In the rows, 128 means zero.
Facts:
π c <- K_110,K_157,K_167,K_182,K_243,K_287,K_304,K_365,K_370,K_372,K_385,K_449,K_450,K_480,K_542,K_547,K_557,K_571,K_637,K_644,K_703,K_722,K_726,K_783,K_791,K_880,K_913,K_919,K_945,K_956,K_972
π a <- K_112,K_129,K_166,K_175,K_177,K_189,K_2,K_20,K_213,K_274,K_330,K_366,K_37,K_377,K_379,K_388,K_4,K_429,K_437,K_476,K_478,K_499,K_526,K_536,K_565,K_575,K_579,K_581,K_586,K_591,K_603,K_641,K_647,K_651,K_675,K_688,K_693,K_695,K_698,K_704,K_732,K_745,K_75,K_755,K_772,K_779,K_781,K_787,K_811,K_823,K_855,K_856,K_877,K_878,K_885,K_887,K_888,K_899,K_904,K_906,K_916,K_957,K_968,K_969,K_970,K_987
π b <- K_116,K_133,K_138,K_226,K_313,K_321,K_341,K_361,K_394,K_401,K_436,K_448,K_45,K_457,K_512,K_514,K_523,K_555,K_569,K_59,K_590,K_593,K_599,K_613,K_622,K_626,K_649,K_682,K_73,K_759,K_822,K_830,K_838,K_842,K_89,K_908,K_915,K_951,K_959,K_971,K_977,K_997
ψ K_555 <- K_116,K_366,K_878,K_916
ψ K_722 <- K_116
ψ K_732 <- K_133,K_243,K_377,K_499
ψ K_913 <- K_133,K_182,K_388,K_581,K_957
ψ K_599 <- K_133,K_586
ψ K_480 <- K_133,K_182,K_37,K_377,K_581,K_603,K_783,K_885
ψ K_759 <- K_138,K_429,K_448,K_675,K_830,K_89
ψ K_644 <- K_138,K_476
ψ K_899 <- K_167
ψ K_89 <- K_175,K_304,K_971
ψ K_138 <- K_175,K_177,K_523
ψ K_175 <- K_177,K_287,K_321,K_688,K_885
ψ K_887 <- K_182,K_476,K_569,K_969
ψ K_856 <- K_2,K_37,K_385,K_476
ψ K_877 <- K_213,K_226,K_880,K_968
ψ K_649 <- K_213,K_956
ψ K_695 <- K_226,K_651,K_945
ψ K_330 <- K_287,K_915
ψ K_755 <- K_304,K_842
ψ K_157 <- K_313
ψ K_956 <- K_313,K_908
ψ K_575 <- K_313,K_904
ψ K_957 <- K_330,K_969
ψ K_688 <- K_361
ψ K_951 <- K_361,K_651
ψ K_429 <- K_361,K_480
ψ K_698 <- K_366,K_4,K_915
ψ K_182 <- K_366,K_370,K_590
ψ K_977 <- K_366,K_4
ψ K_885 <- K_37,K_603,K_880
ψ K_476 <- K_370,K_429,K_842
ψ K_366 <- K_377,K_622
ψ K_436 <- K_394,K_644,K_73,K_755,K_842
ψ K_274 <- K_394,K_555,K_968
ψ K_613 <- K_4
ψ K_226 <- K_4
ψ K_213 <- K_4
ψ K_651 <- K_4
ψ K_372 <- K_436
ψ K_675 <- K_448,K_644
ψ K_855 <- K_450
ψ K_189 <- K_476,K_480,K_626,K_887,K_972
ψ K_177 <- K_478,K_779
ψ K_565 <- K_480,K_523
ψ K_394 <- K_499,K_906
ψ K_779 <- K_499,K_571
ψ K_783 <- K_499
ψ K_547 <- K_523
ψ K_514 <- K_526,K_823,K_977
ψ K_361 <- K_557
ψ K_945 <- K_557,K_787
ψ K_880 <- K_571
ψ K_703 <- K_571,K_590
ψ K_581 <- K_571,K_878
ψ K_878 <- K_586,K_688,K_787
ψ K_304 <- K_59
ψ K_969 <- K_59,K_885
ψ K_590 <- K_599,K_968
ψ K_2 <- K_603
ψ K_133 <- K_651
ψ K_448 <- K_693
ψ K_593 <- K_693
ψ K_116 <- K_726
ψ K_971 <- K_726
ψ K_842 <- K_732
ψ K_830 <- K_755,K_856,K_906
ψ K_523 <- K_787
ψ K_682 <- K_855
ψ K_512 <- K_908,K_915
ψ K_313 <- K_915
ψ K_908 <- K_945
ψ K_478 <- K_971
K_110 Λ [K_906,K_575]
K_112 Λ [K_457,K_59,K_906]
K_116 Λ [K_182,K_787]
K_129 Λ [K_590]
K_133 Λ [K_906]
K_138 Λ [K_555]
K_157 Λ [K_2]
K_166 Λ [K_888]
K_182 Λ [K_189,K_370]
K_189 Λ [K_437]
K_2 Λ [K_781,K_603]
K_20 Λ [K_956]
K_274 Λ [K_838,K_365]
K_341 Λ [K_523,K_313]
K_365 Λ [K_2]
K_379 Λ [K_704,K_637]
K_385 Λ [K_970,K_732]
K_429 Λ [K_523,K_811]
K_436 Λ [K_781,K_437,K_575]
K_45 Λ [K_385,K_822,K_772]
K_450 Λ [K_437]
K_476 Λ [K_787,K_591]
K_512 Λ [K_732,K_2,K_370]
K_523 Λ [K_450]
K_536 Λ [K_888,K_59]
K_542 Λ [K_536]
K_565 Λ [K_129]
K_579 Λ [K_641]
K_586 Λ [K_906]
K_590 Λ [K_313]
K_591 Λ [K_838]
K_622 Λ [K_565]
K_641 Λ [K_781]
K_647 Λ [K_622,K_603]
K_75 Λ [K_957,K_888,K_842]
K_772 Λ [K_523]
K_781 Λ [K_603]
K_787 Λ [K_997]
K_811 Λ [K_20,K_908]
K_822 Λ [K_89,K_59]
K_838 Λ [K_437]
K_855 Λ [K_182,K_987,K_449]
K_878 Λ [K_997]
K_880 Λ [K_956,K_915]
K_885 Λ [K_586,K_915,K_370]
K_888 Λ [K_512]
K_908 Λ [K_89]
K_919 Λ [K_590]
K_951 Λ [K_379]
K_956 Λ [K_189]
K_957 Λ [K_838]
K_959 Λ [K_112,K_603,K_855]
K_970 Λ [K_2,K_450]
K_972 Λ [K_555]

Known rows:
[134 198 197 138 176 159 106 157 132 116 156 113 153 128 146 181 103 126
 178 138 111 133 143 116 139 135 110 109 103 128]: K_575
[122 166 133 122 166 116 108 143 130 137 159 131 135  97 132 166 151 105
 123 135 106 130 135 136 138 140 129 135 155 144]: K_388
[142 172 150 132 160 128 118 144 132 140 149 134 147  99 117 150 130 108
 116 137 102 115 159 119 143 126 112 133 128 121]: K_603
[110 169 134 118 175 131 109 142 132 122 152 119 138 106 143 174 144 109
 132 132 112 124 137 137 137 147 136 131 147 145]: K_330
[102 125 150 129 196 144  95 133 113 145 122 146 169 160 145 200 146 126
 112 114 118  95 150 115 113 127 139 132  99 116]: K_129
[133 171 178 134 161 146 101 138 132 113 121 117 146 109 129 189 109 121
 151 139 103 110 137 117 138 137 110 124 114 124]: K_437
[106 124 119 118 165 127 135 139 125 107 161 123 136 152 135 198 163 125
 179 125  92 163 111 135 128 141 130 117 122 132]: K_166
[117 184 150 119 196 145 111 159 132 124 159 117 152 116 151 180 116 119
 164 132 111 129 133 118 134 147 137 114 121 140]: K_698
[101 121 123 117 186 129 100 137 117 131 149 141 154 158 142 201 163 123
 142 115 108 115 117 129 120 134 138 126 111 129]: K_647
[134 126 131 127 180 153 110 153 130 139 125 121 153 101 125 181 119 113
 134 131  86 121 117 110 129 138 141 130 127 122]: K_916
[ 98  91 114  93 202  89 106 164 120  99  76 100 180  90 129 153 122 111
  98 118  90  98 124 119 127 156 126 100 197 163]: K_878
[148  85 130 134 160 156 128 134 127 134  85 119 136  93 127 184 143 125
 132 128 100 118 115 122 124 129 149 119 123 109]: K_73
[136 202 146 134 158  92 185 163 131 105  75 108 114 115 163 202 161 124
 101  99  97  92 111 183 104 119 152 116 175 106]: K_138
[144 106 129 133 160 127 139 146 133 142 110 131 133  95 141 147 150 119
 134 120 111 135 145 141 127 128 143 112 127 122]: K_361
[132  94 127 136 160 128 122 137 128 116 116 127 126 110 147 200 163 129
 164 126 113 141 111 151 119 137 146 103 117 120]: K_959
[138 121 133 133 162 143 118 141 132 134 108 116 126  96 152 157 153 117
 137 126 120 131 143 151 128 148 149 116 137 131]: K_599
[152 203 230 142 162  94 182 169 133 115  72  89 114  94 164 206 105 117
 112  98  95  94 117 146 100 125 150 129 174 106]: K_555
[136 159 161 105 163 131 125 139 129 132 131  93 146 132 129 172 161 115
 109 137 121 135 156 144 124 127 147 117 171 137]: K_480
[152 162 187 130 155 124 127 139 132 143 119  96 135  97 115 156 149 104
 104 140 110 131 163 117 123 126 127 124 179 135]: K_370
[147 142 160 116 157 133 154 138 126 142 146 112 148 146 112 189 164 120
 112 135 109 152 147 126 119 124 136 113 137 119]: K_385
[146 182 179 121 178 134 111 168 131 146 140 109 157 123 141 187 154 116
 138 138 108 147 141 111 109 129 143 102 120 144]: K_945

Rows:
No name comes twice in this set of rows, the named rows included.
[141 107 169 113 170 170 124 140 130 125  98  90 154 134 114 195 135 131
 112 138 106 119 123 111 112 127 147 117 138 116]  K_372
[148 183 191 124 175 145 110 168 131 139 154 100 154 133 143 191 145 117
 161 138 111 151 138 116 108 133 143 103 120 138]  K_956
[129 156 149 108 184 131 129 159 128 133 165 113 151 164 149 196 166 124
 170 128 109 164 114 124 105 132 146 100 114 145]  K_157
[109 142 115 110 167 119 160 146 130 118 173 123 134 117 129 167 160 115
 144 121 103 165 123 155 140 131 136 129 159 137]  K_885
[142  87 129 130 172  97 103 136 126 101  75 103 174  88 134 166 109 123
 104 136 113  93 152 111 128 142 108 100 165 151]  K_997
[142 146 132 105 169 128 148 161 132 146 165 105 145 125 133 187 165 112
 134 130  99 166 125 127 108 127 147 107 148 149]  K_880
[149 154 152 122 166 121 116 156 130 144 142 120 157 120 131 179 163 110
 124 132 100 148 143 117 110 124 137 106 128 138]  K_557
[137 163 135 128 161 136 120 153 131 137 157 121 133 101 127 169 141 106
 136 135  88 149 124 121 134 143 134 133 145 133]  K_586
[143 160 152 134 173 150 119 156 133 126 126 119 128  98 156 170 135 129
 184 131 116 150 132 142 125 148 146 103 113 128]  K_512
[120 125 119 118 174 105 105 142 125 103 103 116 161  91 131 189 126 118
 136 136  95 113 120 123 133 140 110 108 143 147]  K_591
[113 164 133 114 169 123 126 144 133 112 152 107 130  96 140 165 149 110
 130 133 110 144 130 145 142 149 135 131 168 149]  K_957
[152 138 209 139 157 157 107 135 133 121  93 115 120  96 137 185 124 125
 160 139 116 117 144 131 132 136 123 112 119 113]  K_457
[120  92 126 133 170 132  98 135 118 145 110 143 142 143 153 198 170 133
 141 107 119 104 122 145 108 135 147 109 101 116]  K_341
[128 168 177 105 178 151 113 140 131 122 142  88 132 132 143 182 157 118
 112 138 119 125 151 143 119 142 149 116 174 150]  K_913
[134 170 145 133 173 123 105 157 128 135 149 139 160 119 140 187 128 114
 167 129  93 141 127 116 123 132 113 109 101 135]  K_904

The same elements again, as new rows of numbers:
Known rows:
[132 135 149 114  88 111 117 123 142 129 105 113  94 146 163 173 163 123
 176 191  63 111 106 169 103  92  84 152 169 117 111 110  86  94 154 138
 149 147  98 122 129 140 114 108 133]: K_695
[102 106 139 109  72 112 124 139 142 121 103 115 112 154 156 143 187 125
 153 186  90 107 111 166  97  85 101 150 167 107 118  90 116 109 175 125
 130 166 114 133 141 122  98 103 120]: K_823
[ 93 120 145 112  97 107 107 121 120 140 122 118 121 129 156 152 167 131
 169 171  67 109 111 160  99 105 118 144 164 122 145  77 117  96 184 144
 140 143  96 124 138 128 107 108 128]: K_755
[120 149 128 119  47 118  96 157 156 155  99  89  85 142 120 155 215 108
 155 167 107 146 145 175  68 130 130 194 194 115 131 119  92  88 197 104
 129 125 104 158 121  98 144 116 121]: K_622
[109 111 153 111  77 110 123 131 146 105 103 111  97 136 158 142 181 120
 164 183  85 107 102 156  89  90 104 154 176 111 120  94 103  94 181 132
 148 143 112 134 131 126 109 112 121]: K_366
[109 114 138 109  80 128  97 111 141 114 116 134  95 145 146 154 172 132
 176 187  59 130  83 163 110 103 107 170 174 128 140  94  96  90 169 131
 139 132 110 133 148 152 113  98 139]: K_887
[105 155 140 152  89 132  67  88 166 116 104 136  95 177 134 131 144 122
 185 193  67  92 121 160 121  98 132 184 134 165 114 100 105 103 157 117
 137  92 101  85 147 156 147 124 163]: K_189
[106 112 134 152  64 124  99 117 132 123  96 119 112 165 121 155 156 120
 148 224  84  92 136 165 104 111 122 183 126 130 119 103 137 126 152 109
 127 142  99 131 138  75 127 112 153]: K_855
[102 108 143 107  76 126 102 121 147 102 111 123  95 137 149 146 174 127
 169 187  72 126  88 154 107  99 109 165 172 123 133  92  93  94 178 132
 137 129 110 138 147 145 114 104 137]: K_581
[ 87 119 150 119  72 104 118 115 134 132 116 114 128 178 154 157 185 140
 161 179  96 133 109 175  93 125  85 181 172  99 116  94 117 111 165 133
 113 160 115 124 146 129 107 111 135]: K_791
[ 89 115 146 115  71 104 125 116 135 126 113 110 130 177 154 155 189 139
 153 178 103 137 110 172  94 126  90 177 167  95 115  89 124 108 176 134
 105 164 117 121 148 131 107 105 133]: K_167
[ 62 159 159 133 104 146 101 105 166 157  62 122 154 140 123 165 155  91
 144 201 100  75 108 129  93  79 139 157 160 145 116  98 148  63 199 127
  91 115  73 149 129  98 106 152 166]: K_906
[103 136 148 155  68 101  86 128 155 139 109 114 135 189 115 143 185 130
 177 190 114 132 162 176  81 145 118 200 136 125 113 103 115 126 161  93
 125 127 111 117 141 109 165 122 138]: K_365
[108 137 157 150  56  79 124 106 120  85 128 121  58 177 152 122 161 125
 154 179 110  88 155 159  88 149 147 181 129 127 131  78 125 134 159 118
 154 128 108  86 108  85 132 141 143]: K_116
[ 86 123 117 121  74 130  79 113 141 134 113  68  84 153 156 134 164 127
 146 170  75  78 136 177 110  70 108 184 136 128  78 109 140 143 176 164
 133 132 117  68 176 131 120  87 136]: K_811
[ 91 117 170 105  73  94 128 120 146 121 113 100 120 142 167 166 189 121
 153 163 103 134 100 155  87 141  89 163 167  94 105  95 104  96 165 144
 107 142 111 124 137 130 123 110 145]: K_557
[ 62 189 127 120  94 137  73  80 148 182  95  94  85 147 155 158 165 100
 139 142  77  96 125 165 115 100 125 187 174 144  98 105 124  92 202 174
  89 111  84  73 164 150 117 123 167]: K_89
[ 66 128 150 124  70 114  68 104 139 148 126  75 123 140 126 155 174 126
 154 162  94 120 150 164  81 140 124 207 139 124 104 107 135 119 181 154
 119 105 114 105 167 116 157 100 157]: K_385
[ 87 109 136 108  87 115 106 126 129 137 115 121 123 120 153 152 184 124
 154 178  78 120  99 155 107 114 118 137 150 109 131  76 115 101 178 141
 121 148 100 131 155 124 114 106 131]: K_693
[101 137 121 117  63 110 117 116 124 133 110 124  82 169 160 155 196 119
 138 172  86 123 110 179 106 128 102 174 178 111 133  89 111 105 176 123
 110 167 104 120 135 122 102 114 132]: K_401
[105 100 153 104  73 108 131 148 151 107  99 106 102 120 165 146 188 108
 145 180 103 108 104 147  96  98 106 139 156  99  96  94 102 102 172 135
 127 148 114 137 134 117 107 119 128]: K_4

Rows:
No name comes twice in this set of rows, the named rows included.
[ 62 149 169 145  81 126  92  91 190 114  81 127 139 174 123 136 161 102
 158 182 130 107 113 132  96 126 133 192 141 153  94  86 121  85 177 113
  84  89  97 116 144 131 144 152 183]  K_370
[103 135 141 112  73 105 108 106  94 135 140 125  82 130 164 172 176 130
 147 161  63 130 111 170 102 155 120 163 172 109 159  79 107  96 179 155
 128 150  96 119 142 117 107 109 139]  K_138
[100 129 168 116  76 104 117 104 141 110 121 112 105 166 153 169 173 137
 175 178  78 136  97 166  83 126  79 193 187 120 131 101 101  89 164 140
 134 132 115 119 139 148 117 112 146]  K_703
[ 95 116 147 107  86 114 109 129 136 128 120 119 110 121 153 150 175 123
 162 177  74 114  98 152  99 106 117 146 164 117 132  81 108  93 181 139
 134 134 105 130 139 131 111 112 128]  K_688
[103 151 132 145  89 130  60 132 158 166  97 118 134 136 103 148 177 110
 176 195  87 117 151 165  92 118 148 171 135 150 126 105 112  99 179  99
 128 102  89 141 144 111 164 122 149]  K_2
[ 96 118 158 144  54 122 102 100 121 126 113  94 127 175 113 185 163 130
 137 212  96 112 133 162  77 140  99 215 147 106 121 119 151 115 152 129
 119 131 103 140 142  65 125 108 163]  K_110
[137 132 162 149  69  94  97 135 127 105 134 108  83 161 130 138 154 134
 203 189  72  92 167 180  74 113 136 181 139 137 138 107 107 126 154 108
 197 111 105 110 116  93 159 123 130]  K_274
[106 132 173 110  80  94 130 119 144 122 110  97 112 155 170 179 185 123
 162 176 101 133 109 168  86 130  75 166 171  95  95 109  98  94 153 142
 124 147 110 120 135 133 122 113 145]  K_945
[ 90 139 139 135  90 148  68 149 195 164  64 125 153 131 100 147 188  89
 165 191 114 126 128 144  94 108 148 166 154 151 113 102 102  68 196  85
 104  99  89 169 141 115 158 133 157]  K_603
[118  99 135 143  56 107  95 120 112 105 130 107  88 158 134 151 161 135
 156 206  73  92 150 174 104 122 125 179 114 117 121 101 132 146 143 115
 154 133 112 112 145  79 137  98 142]  K_75
[ 81 162 148 131  73 121 127 100 177 121  63 113  80 155 156 146 180  82
 116 175 132  89 112 140 113 114 119 164 147 127  68  98 113  96 176 132
  79 124  99 106 125 115 116 150 174]  K_915
[ 83 128 152 119  85 103 123 111 145 139  99 125 139 181 159 154 192 132
 160 175  99 135  95 173  99 120  79 168 182 106 113  85 109  93 175 127
 100 171 111 122 143 150  98 115 134]  K_637

